Below are the code and all the weights of a small trained network. Each question names an input and a target symbol and asks about switching units off, where a switched-off unit gives its printed mean instead of its output.

import numpy as np


def w(rows, s, z=0):
    codes = np.array(rows[::2]) - 128.0
    scale = np.full(codes.shape[1], s)
    scale[-1] = z or s
    return codes * scale


def f(y):
    return np.maximum(y, 0)


def softmax(a):
    e = np.exp(a - a.max(-1, keepdims=True))
    return e / e.sum(-1, keepdims=True)


def log_softmax(a):
    a = a - a.max(-1, keepdims=True)
    return a - np.log(np.exp(a).sum(-1, keepdims=True))


def net(x, mask):
    ids = ['βεηθλσφω'.index(c) for c in x.split()]
    T = len(ids)
    res = E[ids] + P[:T]
    r = res
    for j in range(2):
        rows = slice(2 * j, 2 * j + 2)
        q, k, v = (r @ M[0][rows].T for M in (Q, K, V))
        z = softmax(np.where(np.tri(T) > 0, q @ k.T / 2**0.5, -1e9)) @ v
        o = O[0][rows]
        res = res + np.where(mask[j], z, o[:, -1]) @ o[:, :-1]
    y = f(res @ A[0][:, :-1].T + A[0][:, -1])
    res = res + np.where(mask[2:26], y, B[0][:, -1]) @ B[0][:, :-1]
    return log_softmax(res[-1] @ U[:, :-1].T + U[:, -1])


Q, K, V, O, A, B = {}, {}, {}, {}, {}, {}
E = w([
[252,121,57],'β',
[230,50,72],'ε',
[199,141,112],'η',
[84,107,142],'θ',
[255,178,116],'λ',
[214,148,98],'σ',
[222,134,112],'φ',
[81,128,248],'ω',
],0.0095)
P = w([
[225,1,242],'0',
[187,211,113],'1',
[62,166,38],'2',
[142,49,171],'3',
[190,212,119],'4',
[51,142,64],'5',
[134,47,177],'6',
[190,213,125],'7',
[47,133,79],'8',
[127,48,180],'9',
[195,218,118],'10',
[36,132,100],'11',
],0.013)
Q[0] = w([
[10,177,118],'head 0',
[210,88,144],'head 0',
[69,193,72],'head 1',
[185,221,134],'head 1',
],0.012)
K[0] = w([
[59,175,199],'head 0',
[189,49,72],'head 0',
[211,124,1],'head 1',
[241,80,199],'head 1',
],0.0098)
V[0] = w([
[188,118,36],'head 0',
[188,22,108],'head 0',
[50,186,255],'head 1',
[49,41,118],'head 1',
],0.0098)
O[0] = w([
[112,170,187,178],'head 0',
[77,121,171,246],'head 0',
[145,199,205,71],'head 1',
[3,135,155,117],'head 1',
],0.012)
A[0] = w([
[98,113,150,137],'neuron 0',
[142,254,149,143],'neuron 1',
[132,86,123,28],'neuron 2',
[188,120,168,190],'neuron 3',
[149,123,183,57],'neuron 4',
[123,148,83,38],'neuron 5',
[85,99,170,82],'neuron 6',
[149,205,207,82],'neuron 7',
[189,164,76,91],'neuron 8',
[153,121,188,54],'neuron 9',
[124,127,50,188],'neuron 10',
[169,147,88,45],'neuron 11',
[92,183,70,83],'neuron 12',
[61,85,89,209],'neuron 13',
[106,244,106,94],'neuron 14',
[70,152,91,167],'neuron 15',
[134,86,124,167],'neuron 16',
[93,72,160,1],'neuron 17',
[200,119,124,118],'neuron 18',
[79,144,84,101],'neuron 19',
[82,160,104,164],'neuron 20',
[175,155,84,116],'neuron 21',
[179,155,87,168],'neuron 22',
[91,93,124,154],'neuron 23',
],0.012,0.0076)
B[0] = w([
[156,126,137,180],'neuron 0',
[119,43,144,190],'neuron 1',
[157,134,112,138],'neuron 2',
[70,107,70,205],'neuron 3',
[111,187,132,173],'neuron 4',
[70,5,87,135],'neuron 5',
[162,129,96,193],'neuron 6',
[153,139,42,219],'neuron 7',
[171,104,193,158],'neuron 8',
[107,225,145,178],'neuron 9',
[85,193,161,225],'neuron 10',
[143,188,210,139],'neuron 11',
[178,110,43,140],'neuron 12',
[177,183,166,255],'neuron 13',
[23,125,237,149],'neuron 14',
[169,106,167,170],'neuron 15',
[108,165,142,200],'neuron 16',
[149,77,60,167],'neuron 17',
[73,95,149,157],'neuron 18',
[113,65,101,155],'neuron 19',
[168,92,135,157],'neuron 20',
[172,106,110,158],'neuron 21',
[125,132,65,175],'neuron 22',
[162,130,134,198],'neuron 23',
],0.011,0.0096)
U = w([
[208,101,71,58],'β',
[56,115,186,41],'ε',
[100,85,97,150],'η',
[104,80,131,104],'θ',
[100,93,176,54],'λ',
[155,178,250,169],'σ',
[102,193,87,254],'φ',
[116,80,121,74],'ω',
],0.016,0.0041)

Each question gives the input, a string of symbols that net reads in full, and the target symbol t.
The units are the heads (2 rows each of Q, K, V and O) and the neurons (one row each of A and B). Each row of codes is followed by its name. A weight is (code - 128) times the scale printed after its matrix; where a second scale follows, it is the last column's (O, A, B and U).
mask holds one flag per unit, heads first, then neurons. A switched-off unit (its flag False) gives its mean, the last column of its rows in O or B, instead of its output. The means were averaged over made-up inputs and are rounded, as every weight is.
A unit's drop is (log p(t) with every unit on - log p(t) with that unit switched off) / (log p(t) with every unit on - log p(t) with every unit switched off).
The circuit of an input: a set's keep is (log p(t) with only the set's units on - log p(t) with every unit switched off) / (log p(t) with every unit on - log p(t) with every unit switched off). Starting from the 12 units with the biggest drops (on a tie, the unit counted first), units are removed one at a time, each time the one whose removal leaves the highest keep (on an exact tie, the one counted first), for as long as the keep stays at least 0.8.
units of the circuit, in order: the units of the circuit, biggest drop first
most important unit: the unit with the biggest drop
top k neurons: the k neurons with the biggest drops, biggest first
heads that matter: for each layer, one digit per head in row order, 1 if its drop is at least 0.15 and else 0, layers parted by /
input ε λ ε ε ω λ β, target φ: top 3 neurons	[neuron 3; neuron 7; neuron 9]
input ε ε σ, target β: heads that matter	01
input φ ε ε β φ, target η: most important unit	neuron 13
input ε ε θ θ λ ω η ω ε θ ε, target σ: top 2 neurons	[neuron 7; neuron 3]
input φ ω ω λ, target φ: heads that matter	01
input β φ ω ε ω ω ε ε ε ω ω, target φ: top 2 neurons	[neuron 1; neuron 8]
input λ ε ω ω ε θ σ λ, target β: heads that matter	01
input φ ε β ε λ, target η: heads that matter	00
input ω ω ω ω λ ε, target β: top 2 neurons	[neuron 9; neuron 14]
input φ ε ε σ ε η, target β: heads that matter	11
input ω ω λ φ ω ε η ε σ θ, target σ: heads that matter	01
input λ ω ε ω ε ω β, target φ: heads that matter	01
input ω ε ε ε ω, target ε: units of the circuit, in order	[neuron 14; neuron 1; head 1; neuron 13]
input β ω β ε ε ω φ, target φ: most important unit	neuron 7
input ε ω λ, target β: units of the circuit, in order	[head 0; neuron 12]
input ε ω ω ε η φ ω ε θ, target β: heads that matter	10
input η ε ε ω β ω φ ε φ η, target φ: top 2 neurons	[neuron 7; neuron 9]
input ω η ε, target β: units of the circuit, in order	[head 0; head 1]
input ω φ ε ε η β, target β: heads that matter	11
input ω θ ε θ β, target ε: heads that matter	01
input ε ε φ, target β: top neuron	[neuron 12]
